M = [[1.9, 0.9, 0.2, 0.7, 1.3, -0.8, 1.8, 0.4, 0.3, 0.3, -0.3, 0.0, -0.2, -1.0, 0.7, 1.1], [-1.2, 0.0, -0.2, -0.6, -1.8, 1.5, -0.7, -2.4, -0.1, -0.7, 2.0, 0.9, -1.1, -2.2, 0.3, -0.3], [-0.7, 0.4, -0.6, 0.7, 0.1, 1.5, -0.7, -1.7, -0.5, -0.1, 1.4, 0.5, -0.8, -2.8, 0.7, 0.4], [-0.1, 0.9, -1.8, 2.0, -0.6, -0.8, 0.5, -1.7, -0.5, -0.4, 2.0, 0.5, -1.1, -1.6, -0.1, -0.3], [-0.1, -0.4, 0.5, -1.9, 0.1, 0.0, 1.2, 1.1, -1.3, -0.4, 0.3, 0.9, -0.5, -2.2, 1.8, 1.1], [-1.7, 0.4, -0.2, -0.6, -1.2, 0.7, -2.7, -2.4, 0.3, -0.7, 1.4, 0.5, -1.1, -1.6, -0.5, -0.7], [-1.2, -1.2, 0.5, -1.2, 0.1, 0.0, -2.0, 0.4, -0.5, 0.3, -2.0, -1.7, 0.7, 1.4, -0.9, -0.7], [1.4, 0.9, 0.2, -0.6, 1.3, -2.3, 1.2, 1.8, 0.3, -0.4, -0.9, 0.0, -0.5, -0.4, 0.7, 0.7], [0.9, 0.4, 0.2, -1.9, -1.8, -2.3, 0.5, -0.3, 1.8, -1.4, 0.3, 1.4, -1.4, 0.2, -0.1, -0.3], [-0.1, 2.1, -1.4, 2.0, 1.9, -1.6, -1.4, -0.3, 0.7, -0.1, -0.3, -0.8, -0.8, -0.4, -0.5, 0.0], [1.4, 0.4, -0.2, 2.0, 1.9, 0.0, 1.2, 0.4, -0.5, 0.9, -1.5, -1.7, 0.7, 0.2, -0.5, 0.4], [-0.1, 0.0, -1.8, 0.7, 0.7, -3.1, 1.2, 1.8, -1.6, -1.1, -0.3, 0.0, -0.8, -0.4, 0.7, 0.0], [-0.7, -0.4, -1.4, -0.6, -1.2, -3.1, -0.1, 1.1, -0.5, -1.8, -0.3, 0.0, -1.1, 1.4, -0.9, -1.4], [-1.2, -1.7, 0.5, -1.2, -2.4, 1.5, -1.4, -1.7, 0.3, -0.4, 0.3, 0.0, 0.1, 0.2, -1.2, -1.0]]
M[0][0] -> 1.9
M[:, 12] -> [-0.2, -1.1, -0.8, -1.1, -0.5, -1.1, 0.7, -0.5, -1.4, -0.8, 0.7, -0.8, -1.1, 0.1]
M[13][11] -> 0.0
M[13][3] -> -1.2
M[10][11] -> -1.7
M[:, 3] -> [0.7, -0.6, 0.7, 2.0, -1.9, -0.6, -1.2, -0.6, -1.9, 2.0, 2.0, 0.7, -0.6, -1.2]
M[:, 0] -> [1.9, -1.2, -0.7, -0.1, -0.1, -1.7, -1.2, 1.4, 0.9, -0.1, 1.4, -0.1, -0.7, -1.2]
M[:, 14] -> [0.7, 0.3, 0.7, -0.1, 1.8, -0.5, -0.9, 0.7, -0.1, -0.5, -0.5, 0.7, -0.9, -1.2]
M[:, 15] -> [1.1, -0.3, 0.4, -0.3, 1.1, -0.7, -0.7, 0.7, -0.3, 0.0, 0.4, 0.0, -1.4, -1.0]
M[9][5] -> -1.6
M[6][1] -> -1.2
M[4][3] -> -1.9
M[3][4] -> -0.6
M[12][11] -> 0.0
M[0][13] -> -1.0
M[0] -> [1.9, 0.9, 0.2, 0.7, 1.3, -0.8, 1.8, 0.4, 0.3, 0.3, -0.3, 0.0, -0.2, -1.0, 0.7, 1.1]
M[:, 7] -> [0.4, -2.4, -1.7, -1.7, 1.1, -2.4, 0.4, 1.8, -0.3, -0.3, 0.4, 1.8, 1.1, -1.7]
M[6][7] -> 0.4
M[7][5] -> -2.3
M[0][3] -> 0.7
M[0][6] -> 1.8
M[1] -> [-1.2, 0.0, -0.2, -0.6, -1.8, 1.5, -0.7, -2.4, -0.1, -0.7, 2.0, 0.9, -1.1, -2.2, 0.3, -0.3]
M[13][6] -> -1.4
M[5] -> [-1.7, 0.4, -0.2, -0.6, -1.2, 0.7, -2.7, -2.4, 0.3, -0.7, 1.4, 0.5, -1.1, -1.6, -0.5, -0.7]
M[:, 4] -> [1.3, -1.8, 0.1, -0.6, 0.1, -1.2, 0.1, 1.3, -1.8, 1.9, 1.9, 0.7, -1.2, -2.4]
M[:, 1] -> [0.9, 0.0, 0.4, 0.9, -0.4, 0.4, -1.2, 0.9, 0.4, 2.1, 0.4, 0.0, -0.4, -1.7]
M[13][14] -> -1.2
M[7][8] -> 0.3
M[10] -> [1.4, 0.4, -0.2, 2.0, 1.9, 0.0, 1.2, 0.4, -0.5, 0.9, -1.5, -1.7, 0.7, 0.2, -0.5, 0.4]
M[6][0] -> -1.2
M[12] -> [-0.7, -0.4, -1.4, -0.6, -1.2, -3.1, -0.1, 1.1, -0.5, -1.8, -0.3, 0.0, -1.1, 1.4, -0.9, -1.4]
M[9][9] -> -0.1
M[:, 6] -> [1.8, -0.7, -0.7, 0.5, 1.2, -2.7, -2.0, 1.2, 0.5, -1.4, 1.2, 1.2, -0.1, -1.4]
M[9][2] -> -1.4
M[6][13] -> 1.4
M[4][9] -> -0.4

arr =
array([ 14, -36,  -5, -17,  13,   9,  -5, -27, -21,   4,   8, -33,  34,
       -15, -24,  -7])
arr[0]	14
arr[11]	-33
arr[1]	-36
arr[4]	13
arr[9]	4
arr[15]	-7
arr[13]	-15

m = [3974, 7293, 2637, 2187, 8250, 7654, 5013, 1001, 7400]
m[0]: 3974
m[7]: 1001
m[5]: 7654
m[3]: 2187
m[1]: 7293
